Here is a tiny trained network, its code and every weight. The questions are about switching its units off for an input and a target symbol, where a switched-off unit gives its printed mean instead of its output.

import numpy as np


def w(rows, s, z=0):
    codes = np.array(rows[::2]) - 128.0
    scale = np.full(codes.shape[1], s)
    scale[-1] = z or s
    return codes * scale


def f(y):
    return np.maximum(y, 0)


def softmax(a):
    e = np.exp(a - a.max(-1, keepdims=True))
    return e / e.sum(-1, keepdims=True)


def log_softmax(a):
    a = a - a.max(-1, keepdims=True)
    return a - np.log(np.exp(a).sum(-1, keepdims=True))


def net(x, mask):
    ids = ['αβγδεζηλμξπστφω'.index(c) for c in x.split()]
    T = len(ids)
    res = E[ids] + P[:T]
    u = 0
    for l in range(2):
        r = res
        for j in range(2):
            rows = slice(2 * j, 2 * j + 2)
            q, k, v = (r @ M[l][rows].T for M in (Q, K, V))
            z = softmax(np.where(np.tri(T) > 0, q @ k.T / 2**0.5, -1e9)) @ v
            o = O[l][rows]
            res = res + np.where(mask[u + j], z, o[:, -1]) @ o[:, :-1]
        u += 2
        y = f(res @ A[l][:, :-1].T + A[l][:, -1])
        res = res + np.where(mask[u : u + 8], y, B[l][:, -1]) @ B[l][:, :-1]
        u += 8
    return log_softmax(res[-1] @ U[:, :-1].T + U[:, -1])


Q, K, V, O, A, B = {}, {}, {}, {}, {}, {}
E = w([
[113,148,109,147,149,170,46,35],'α',
[108,114,171,166,165,140,49,20],'β',
[80,132,156,197,163,168,88,98],'γ',
[168,76,71,155,195,194,193,98],'δ',
[139,90,182,165,172,132,124,108],'ε',
[193,111,140,103,112,128,112,71],'ζ',
[63,91,39,98,212,151,155,129],'η',
[108,161,174,145,125,142,129,187],'λ',
[144,170,164,115,54,184,120,146],'μ',
[148,136,68,154,80,207,160,128],'ξ',
[157,123,138,47,55,109,102,85],'π',
[128,89,77,52,88,135,222,190],'σ',
[27,144,166,76,133,55,142,135],'τ',
[89,255,86,84,91,125,148,147],'φ',
[9,116,32,177,88,124,134,131],'ω',
],0.0099)
P = w([
[178,151,197,166,175,117,174,117],'0',
[107,159,137,44,157,218,69,81],'1',
[68,167,133,50,127,224,83,90],'2',
[56,160,123,55,107,196,125,98],'3',
[29,163,117,71,75,192,124,89],'4',
[2,167,112,82,78,189,152,63],'5',
],0.0067)
Q[0] = w([
[103,148,189,75,155,187,156,115],'L0H0',
[94,142,107,108,57,198,131,82],'L0H0',
[97,165,162,99,30,250,137,80],'L0H1',
[18,146,90,71,169,207,103,26],'L0H1',
],0.011)
K[0] = w([
[119,96,89,158,21,111,143,177],'L0H0',
[125,123,142,171,96,82,162,194],'L0H0',
[16,144,93,37,52,49,189,137],'L0H1',
[112,163,93,117,10,119,177,157],'L0H1',
],0.011)
V[0] = w([
[54,95,176,233,193,117,95,118],'L0H0',
[240,162,254,148,100,95,146,211],'L0H0',
[219,103,178,156,92,127,42,42],'L0H1',
[194,167,86,236,98,236,151,164],'L0H1',
],0.008)
O[0] = w([
[104,164,77,204,163,27,154,115,106],'L0H0',
[88,111,189,87,203,142,239,139,68],'L0H0',
[113,149,103,166,2,132,176,60,3],'L0H1',
[172,157,157,243,92,197,98,215,126],'L0H1',
],0.0089,0.0038)
A[0] = w([
[43,42,250,144,161,190,12,82,45],'L0N0',
[254,26,137,100,48,101,27,90,153],'L0N1',
[192,213,173,93,112,45,81,161,253],'L0N2',
[158,189,161,131,207,69,73,190,215],'L0N3',
[179,114,114,28,14,171,98,204,68],'L0N4',
[5,18,54,153,112,176,97,171,113],'L0N5',
[68,181,122,131,109,67,148,228,136],'L0N6',
[49,159,74,64,159,72,114,241,34],'L0N7',
],0.0047,0.0037)
B[0] = w([
[173,108,61,68,100,184,227,200,231],'L0N0',
[36,168,76,160,153,201,142,224,198],'L0N1',
[101,161,80,148,164,253,128,84,243],'L0N2',
[97,160,27,145,159,198,120,91,255],'L0N3',
[98,76,86,190,191,96,67,78,206],'L0N4',
[159,215,180,64,128,155,92,94,217],'L0N5',
[106,154,128,137,180,198,112,118,164],'L0N6',
[208,93,130,196,110,175,95,70,204],'L0N7',
],0.0056,0.0033)
Q[1] = w([
[135,120,103,148,139,127,113,128],'L1H0',
[60,179,112,71,166,222,81,155],'L1H0',
[103,162,86,94,170,253,84,87],'L1H1',
[204,168,182,99,105,54,155,203],'L1H1',
],0.0075)
K[1] = w([
[146,125,137,138,111,117,119,158],'L1H0',
[137,205,206,204,117,15,186,78],'L1H0',
[194,255,160,160,227,31,155,186],'L1H1',
[44,63,73,46,81,219,55,86],'L1H1',
],0.0057)
V[1] = w([
[36,173,138,225,125,70,109,92],'L1H0',
[46,183,125,126,184,161,102,215],'L1H0',
[126,40,132,113,223,88,189,114],'L1H1',
[172,17,104,253,155,127,201,161],'L1H1',
],0.0071)
O[1] = w([
[236,158,166,111,177,79,139,40,185],'L1H0',
[59,147,234,152,228,49,80,187,196],'L1H0',
[163,162,12,113,174,78,146,220,121],'L1H1',
[184,254,158,47,70,77,117,229,255],'L1H1',
],0.0068,0.0056)
A[1] = w([
[123,41,198,121,127,126,177,160,160],'L1N0',
[198,170,112,90,106,98,135,125,73],'L1N1',
[105,163,145,137,153,94,133,202,27],'L1N2',
[197,104,132,147,112,143,122,53,3],'L1N3',
[117,107,149,103,40,131,174,125,109],'L1N4',
[63,57,134,149,136,148,95,100,76],'L1N5',
[143,122,169,255,90,67,176,111,111],'L1N6',
[146,162,108,105,77,96,127,171,31],'L1N7',
],0.0089,0.0056)
B[1] = w([
[157,204,165,76,156,216,134,100,176],'L1N0',
[191,84,113,208,153,162,181,183,254],'L1N1',
[92,10,141,99,114,128,124,46,208],'L1N2',
[107,2,152,131,178,206,92,172,181],'L1N3',
[78,181,49,137,144,148,91,141,173],'L1N4',
[104,167,144,209,142,61,195,185,186],'L1N5',
[149,153,136,17,167,203,53,94,173],'L1N6',
[98,88,138,217,143,193,169,161,174],'L1N7',
],0.0067,0.0043)
U = w([
[140,181,181,182,131,68,65,38,80],'α',
[202,61,123,147,151,164,123,94,40],'β',
[127,167,126,99,180,187,143,126,254],'γ',
[108,157,65,91,19,126,189,79,157],'δ',
[119,82,151,17,159,41,163,101,128],'ε',
[124,121,28,145,177,80,96,128,80],'ζ',
[121,177,232,67,30,150,107,142,94],'η',
[145,19,129,38,138,157,92,239,41],'λ',
[115,140,68,171,109,91,2,146,188],'μ',
[75,98,204,191,179,123,156,147,90],'ξ',
[91,108,65,192,72,169,232,85,93],'π',
[181,157,95,156,130,93,216,211,78],'σ',
[141,53,167,114,122,152,74,42,51],'τ',
[213,188,174,136,119,49,162,95,135],'φ',
[168,116,156,197,37,145,80,229,141],'ω',
],0.0055,0.009)

Each question gives the input, a string of symbols that net reads in full, and the target symbol t.
The units are the heads (2 rows each of Q, K, V and O) and the neurons (one row each of A and B). Each row of codes is followed by its name. A weight is (code - 128) times the scale printed after its matrix; where a second scale follows, it is the last column's (O, A, B and U).
mask holds one flag per unit, layer by layer, with each layer's heads first. A switched-off unit (its flag False) gives its mean, the last column of its rows in O or B, instead of its output. The means were averaged over made-up inputs and are rounded, as every weight is.
A unit's drop is (log p(t) with every unit on - log p(t) with that unit switched off) / (log p(t) with every unit on - log p(t) with every unit switched off).
The circuit of an input: a set's keep is (log p(t) with only the set's units on - log p(t) with every unit switched off) / (log p(t) with every unit on - log p(t) with every unit switched off). Starting from the 12 units with the biggest drops (on a tie, the unit counted first), units are removed one at a time, each time the one whose removal leaves the highest keep (on an exact tie, the one counted first), for as long as the keep stays at least 0.8.
units of the circuit, in order: the units of the circuit, biggest drop first
most important unit: the unit with the biggest drop
k most important neurons of layer l: the k neurons of layer l with the biggest drops, biggest first
heads that matter: for each layer, one digit per head in row order, 1 if its drop is at least 0.15 and else 0, layers parted by /
drop when u is switched off: that unit's drop, to one decimal
input φ γ δ β ω φ, target μ: units of the circuit, in order : (L0H0, L1H0)
input π φ ξ η ξ, target π: heads that matter : 11 / 11
input ζ π λ, target δ: heads that matter : 11 / 10
input ζ β γ δ γ ζ, target δ: units of the circuit, in order : (L0H1, L1H0)
input ξ β ζ, target η: units of the circuit, in order : (L0H1, L1H1)
input ζ α π δ, target δ: units of the circuit, in order : (L0H1, L1H0)
input δ δ ξ, target ω: heads that matter : 01 / 01
input ξ ζ γ, target η: heads that matter : 01 / 01
input σ ξ ω π φ π, target λ: most important unit : L0H0
input η α γ ω δ ξ, target μ: heads that matter : 10 / 00
input δ δ μ, target ω: units of the circuit, in order : (L1H1, L0H1, L1N7, L1N1)
input φ φ λ, target ξ: heads that matter : 00 / 11
input ξ ε ξ, target ω: heads that matter : 01 / 00
input ζ π ξ, target δ: heads that matter : 11 / 10
input ζ γ γ π, target δ: most important neuron of layer 0 : (L0N1)
input σ γ ξ, target λ: heads that matter : 11 / 11
input φ ζ ζ β λ, target ξ: units of the circuit, in order : (L1H1, L1H0, L1N5)
input η ε ξ, target μ: drop when L0H0 is switched off : 0.3
input ζ η τ ω ω φ, target μ: drop when L0H0 is switched off : 1.2
input η η π γ ω, target μ: drop when L1N3 is switched off : 0.0
input φ γ ξ φ γ, target ξ: most important unit : L1H1
